Below is a small trained network, with its code and all its weights. Each question gives an input and a target symbol and asks what happens when units are switched off, that is, made to give their printed mean instead of their output.

import numpy as np


def w(rows, s, z=0):
    codes = np.array(rows[::2]) - 128.0
    scale = np.full(codes.shape[1], s)
    scale[-1] = z or s
    return codes * scale


def norm(h):
    return h / np.sqrt((h * h).mean(-1, keepdims=True) + 1e-5)


def f(y):
    return np.maximum(y, 0)


def softmax(a):
    e = np.exp(a - a.max(-1, keepdims=True))
    return e / e.sum(-1, keepdims=True)


def log_softmax(a):
    a = a - a.max(-1, keepdims=True)
    return a - np.log(np.exp(a).sum(-1, keepdims=True))


def net(x, mask):
    ids = ['βγθξπστ'.index(c) for c in x.split()]
    T = len(ids)
    res = E[ids] + P[:T]
    r = norm(res)
    for j in range(3):
        rows = slice(3 * j, 3 * j + 3)
        q, k, v = (r @ M[0][rows].T for M in (Q, K, V))
        z = softmax(np.where(np.tri(T) > 0, q @ k.T / 3**0.5, -1e9)) @ v
        o = O[0][rows]
        res = res + np.where(mask[j], z, o[:, -1]) @ o[:, :-1]
    y = f(norm(res) @ A[0][:, :-1].T + A[0][:, -1])
    res = res + np.where(mask[3:11], y, B[0][:, -1]) @ B[0][:, :-1]
    return log_softmax(norm(res)[-1] @ U[:, :-1].T + U[:, -1])


Q, K, V, O, A, B = {}, {}, {}, {}, {}, {}
E = w([
[75,131,163,140,178,111,136,111,171,133,61],'β',
[67,146,164,135,155,138,112,126,172,80,123],'γ',
[48,104,118,119,99,177,168,68,196,89,82],'θ',
[81,79,134,181,101,59,193,111,176,126,65],'ξ',
[121,69,153,163,134,85,142,103,139,91,155],'π',
[80,166,190,156,83,44,171,168,152,67,130],'σ',
[153,102,135,100,21,42,9,225,215,30,5],'τ',
],0.0021)
P = w([
[147,160,79,97,145,160,105,168,99,156,179],'0',
[96,113,116,219,122,218,93,133,187,125,84],'1',
[146,83,147,66,183,117,117,148,253,126,91],'2',
[144,201,89,83,133,134,81,81,37,186,120],'3',
[130,120,192,166,111,206,106,110,37,206,121],'4',
[189,90,197,83,186,93,143,146,138,98,91],'5',
],0.0026)
Q[0] = w([
[149,5,217,83,245,66,232,152,231,18,38],'head 0',
[181,210,17,89,49,90,76,18,38,182,139],'head 0',
[170,60,228,221,202,154,187,212,127,1,178],'head 0',
[110,106,40,110,58,184,250,98,107,165,46],'head 1',
[95,226,49,9,58,164,61,94,107,115,124],'head 1',
[204,94,72,13,36,40,22,205,163,104,76],'head 1',
[109,244,74,37,98,88,59,93,106,196,87],'head 2',
[93,202,47,211,47,229,79,118,48,183,95],'head 2',
[113,12,191,115,176,96,154,135,245,95,89],'head 2',
],0.0031)
K[0] = w([
[197,190,233,144,7,30,133,120,21,121,92],'head 0',
[13,168,56,65,224,167,158,206,176,131,223],'head 0',
[191,170,223,107,68,81,156,30,146,133,4],'head 0',
[44,58,59,101,48,172,235,87,172,187,108],'head 1',
[58,154,53,11,78,223,51,179,170,113,143],'head 1',
[188,86,105,55,60,80,28,200,147,95,35],'head 1',
[116,161,18,67,150,112,216,193,74,170,217],'head 2',
[92,123,125,191,163,193,206,88,158,199,193],'head 2',
[136,138,156,51,70,147,34,101,89,78,34],'head 2',
],0.0033)
V[0] = w([
[85,187,174,50,150,211,50,159,157,142,128],'head 0',
[155,88,127,147,178,166,42,62,84,58,241],'head 0',
[208,17,77,119,151,192,121,26,95,175,80],'head 0',
[124,155,57,146,116,125,159,223,187,57,200],'head 1',
[53,183,110,39,140,202,208,80,145,101,183],'head 1',
[106,112,233,240,127,179,210,120,84,179,144],'head 1',
[63,159,193,106,138,144,106,132,187,85,6],'head 2',
[131,127,141,37,76,208,65,76,44,93,152],'head 2',
[158,163,238,121,74,120,68,119,46,218,27],'head 2',
],0.0026)
O[0] = w([
[159,146,102,112,111,93,73,55,170,60,175,214],'head 0',
[180,162,161,185,139,130,166,2,80,157,178,79],'head 0',
[186,137,82,102,97,115,133,99,158,227,104,85],'head 0',
[103,136,101,88,72,143,64,72,62,199,115,168],'head 1',
[169,119,143,133,107,51,91,161,78,133,124,114],'head 1',
[148,174,135,75,84,142,70,177,177,46,60,44],'head 1',
[160,130,91,142,115,140,109,195,72,157,223,254],'head 2',
[113,164,48,141,97,108,63,130,172,142,55,119],'head 2',
[67,57,98,121,56,153,45,100,173,173,207,93],'head 2',
],0.0034,0.0029)
A[0] = w([
[17,75,101,184,82,182,101,142,53,194,171,86],'neuron 0',
[142,73,130,14,83,35,33,139,206,71,244,90],'neuron 1',
[60,200,133,120,128,147,18,193,37,137,211,152],'neuron 2',
[224,66,130,111,178,158,155,175,216,222,150,114],'neuron 3',
[124,140,12,188,55,176,89,109,5,250,193,136],'neuron 4',
[27,198,122,185,167,215,171,83,122,78,91,110],'neuron 5',
[251,133,229,43,181,124,190,80,224,18,172,4],'neuron 6',
[174,182,55,60,57,4,123,61,22,194,141,77],'neuron 7',
],0.0028,0.0019)
B[0] = w([
[254,149,220,196,117,125,204,77,63,202,170,199],'neuron 0',
[75,160,87,51,232,59,109,95,155,162,94,255],'neuron 1',
[116,59,89,212,59,202,136,105,200,126,59,228],'neuron 2',
[109,135,93,217,23,190,51,32,134,106,147,186],'neuron 3',
[156,66,234,154,115,157,244,108,31,184,205,221],'neuron 4',
[131,106,65,99,120,102,41,198,217,84,101,169],'neuron 5',
[193,156,198,175,102,159,228,155,38,145,107,170],'neuron 6',
[104,162,96,85,118,133,95,216,190,118,140,206],'neuron 7',
],0.0036,0.0038)
U = w([
[126,233,34,221,96,81,41,35,59,32,254,5],'β',
[243,240,21,47,39,33,146,218,67,237,225,142],'γ',
[222,236,113,118,239,20,201,20,86,124,24,136],'θ',
[108,20,81,247,40,239,52,223,235,15,22,104],'ξ',
[220,26,229,245,19,221,230,40,35,215,227,217],'π',
[87,56,210,60,245,73,251,241,63,44,56,148],'σ',
[30,22,36,27,235,32,21,51,237,209,216,190],'τ',
],0.0037,0.0026)

Each question gives the input, a string of symbols that net reads in full, and the target symbol t.
The units are the heads (3 rows each of Q, K, V and O) and the neurons (one row each of A and B). Each row of codes is followed by its name. A weight is (code - 128) times the scale printed after its matrix; where a second scale follows, it is the last column's (O, A, B and U).
mask holds one flag per unit, heads first, then neurons. A switched-off unit (its flag False) gives its mean, the last column of its rows in O or B, instead of its output. The means were averaged over made-up inputs and are rounded, as every weight is.
A unit's drop is (log p(t) with every unit on - log p(t) with that unit switched off) / (log p(t) with every unit on - log p(t) with every unit switched off).
The circuit of an input: a set's keep is (log p(t) with only the set's units on - log p(t) with every unit switched off) / (log p(t) with every unit on - log p(t) with every unit switched off). Starting from all 11 units, units are removed one at a time, each time the one whose removal leaves the highest keep (on an exact tie, the one counted first), for as long as the keep stays at least 0.8.
circuit, biggest first: the units of the circuit, biggest drop first
most important unit: the unit with the biggest drop
top k neurons: the k neurons with the biggest drops, biggest first
heads that matter: for each layer, one digit per head in row order, 1 if its drop is at least 0.15 and else 0, layers parted by /
input σ τ θ σ γ θ, target σ: most important unit -> head 0
input ξ σ ξ β, target σ: circuit, biggest first -> head 2; head 0
input π π π ξ, target θ: heads that matter -> 101
input θ π γ, target π: heads that matter -> 101
input θ ξ θ γ τ, target ξ: circuit, biggest first -> head 1; neuron 4
input π θ β, target π: circuit, biggest first -> neuron 6; neuron 3
input τ θ σ τ, target π: circuit, biggest first -> head 1; neuron 4
input τ τ σ, target τ: top 2 neurons -> neuron 1; neuron 4
input π θ θ π ξ τ, target τ: circuit, biggest first -> head 2; neuron 1
input τ θ γ θ γ θ, target θ: top 3 neurons -> neuron 6; neuron 1; neuron 4
input ξ π π, target π: circuit, biggest first -> head 2; neuron 3
input θ σ π, target σ: circuit, biggest first -> head 0; head 2
input γ γ τ σ, target β: top 2 neurons -> neuron 7; neuron 0
input θ σ ξ, target σ: circuit, biggest first -> head 0; head 2
input θ γ θ β, target γ: top 3 neurons -> neuron 7; neuron 1; neuron 4
input γ π π ξ, target β: heads that matter -> 100
input π π θ, target π: most important unit -> head 0
input θ γ β θ θ γ, target θ: top 3 neurons -> neuron 1; neuron 6; neuron 4
input β γ ξ π, target τ: heads that matter -> 100
input τ θ τ σ, target π: heads that matter -> 000
input θ θ γ, target θ: most important unit -> neuron 6
input β π θ, target π: heads that matter -> 101
input π τ γ σ, target θ: heads that matter -> 101
